Below are the code and all the weights of a small trained network. Each question names an input and a class and asks about switching units off, where a switched-off unit gives its printed mean instead of its output.

import numpy as np


def w(rows, s, z=0):
    codes = np.array(rows[::2]) - 128.0
    scale = np.full(codes.shape[1], s)
    scale[-1] = z or s
    return codes * scale


def f(y):
    return y / 2 * (1 + np.tanh(0.7978845608 * (y + 0.044715 * y**3)))


def log_softmax(a):
    a = a - a.max(-1, keepdims=True)
    return a - np.log(np.exp(a).sum(-1, keepdims=True))


def net(x, mask):
    res = np.array(x, float).reshape(1, 5) / 4 @ E
    y = f(res @ A[0][:, :-1].T + A[0][:, -1])
    res = res + np.where(mask, y, B[0][:, -1]) @ B[0][:, :-1]
    return log_softmax(res[-1] @ U[:, :-1].T + U[:, -1])


A, B = {}, {}
E = w([
[115,84,103,107,13,213,143,143,126,178,61],'x0',
[137,151,56,86,27,184,147,67,97,190,84],'x1',
[119,193,186,104,140,229,163,84,201,40,10],'x2',
[178,219,81,48,182,106,25,129,52,196,171],'x3',
[246,164,104,118,186,157,149,168,112,67,154],'x4',
],0.011)
A[0] = w([
[121,127,189,125,214,48,129,61,105,130,217,141],'neuron 0',
[142,116,140,156,88,69,156,204,124,176,154,142],'neuron 1',
[71,49,123,183,128,55,104,169,93,126,175,207],'neuron 2',
[70,101,138,147,127,64,111,92,117,206,197,255],'neuron 3',
[149,136,90,46,143,100,71,99,2,157,181,184],'neuron 4',
[212,177,113,118,181,157,78,90,32,250,114,202],'neuron 5',
],0.0088,0.0033)
B[0] = w([
[77,162,45,117,220,74,45,161,154,140,81,255],'neuron 0',
[155,90,102,213,68,196,127,138,51,81,221,180],'neuron 1',
[112,86,78,122,127,139,186,114,20,42,119,229],'neuron 2',
[109,105,88,109,35,90,106,130,125,129,126,224],'neuron 3',
[145,231,94,138,57,180,98,196,76,132,200,242],'neuron 4',
[254,170,180,84,95,179,84,174,194,189,182,242],'neuron 5',
],0.011,0.015)
U = w([
[92,152,81,115,114,44,76,104,90,129,106,25],'0',
[156,204,136,121,65,130,91,155,107,191,177,82],'1',
[172,172,181,156,237,108,122,101,192,44,107,254],'2',
[96,107,133,103,1,181,140,15,199,190,2,239],'3',
[119,49,123,165,78,107,161,123,64,148,140,77],'4',
],0.011,0.0033)

Each question gives the input, the list of numbers given to net, and the class t.
The units are the neurons (one row each of A and B). Each row of codes is followed by its name. A weight is (code - 128) times the scale printed after its matrix; where a second scale follows, it is the last column's (A, B and U).
mask holds one flag per neuron, in row order. A switched-off neuron (its flag False) gives its mean, the last column of its row in B, instead of its output. The means were averaged over made-up inputs and are rounded, as every weight is.
A unit's drop is (log p(t) with every unit on - log p(t) with that unit switched off) / (log p(t) with every unit on - log p(t) with every unit switched off).
The circuit of an input: a set's keep is (log p(t) with only the set's units on - log p(t) with every unit switched off) / (log p(t) with every unit on - log p(t) with every unit switched off). Starting from all 6 units, units are removed one at a time, each time the one whose removal leaves the highest keep (on an exact tie, the one counted first), for as long as the keep stays at least 0.8.
units of the circuit, in order: the units of the circuit, biggest drop first
most important unit: the unit with the biggest drop
top k neurons: the k neurons with the biggest drops, biggest first
drop of u: that unit's drop, to one decimal
input [-8,-5,3,5,-4], class 0: most important unit => neuron 0
input [0,7,-1,-3,5], class 3: units of the circuit, in order => (neuron 4; neuron 1)
input [8,8,-6,-8,-8], class 4: top 2 neurons => (neuron 1; neuron 2)
input [-7,-1,-4,-3,7], class 0: top 2 neurons => (neuron 0; neuron 5)
input [4,7,6,6,-7], class 1: top 2 neurons => (neuron 5; neuron 3)
input [-5,-8,0,1,1], class 0: top 3 neurons => (neuron 0; neuron 5; neuron 2)
input [4,5,-3,-6,4], class 3: top 2 neurons => (neuron 2; neuron 4)
input [-7,6,8,3,0], class 2: top 3 neurons => (neuron 4; neuron 3; neuron 1)
input [-3,-1,-3,-4,5], class 2: top 2 neurons => (neuron 3; neuron 4)
input [-5,-1,3,0,-2], class 2: top 2 neurons => (neuron 3; neuron 4)
input [-5,-2,-2,4,-7], class 0: top 3 neurons => (neuron 0; neuron 2; neuron 3)
input [-3,4,2,-5,3], class 3: top 2 neurons => (neuron 0; neuron 4)
input [-7,4,8,-2,-3], class 2: drop of neuron 3 => 3.4
input [1,6,1,-1,2], class 3: units of the circuit, in order => (neuron 4)
input [-2,-4,-5,-2,2], class 0: drop of neuron 0 => 1.3
input [5,3,-5,-5,-7], class 4: drop of neuron 0 => 0.0
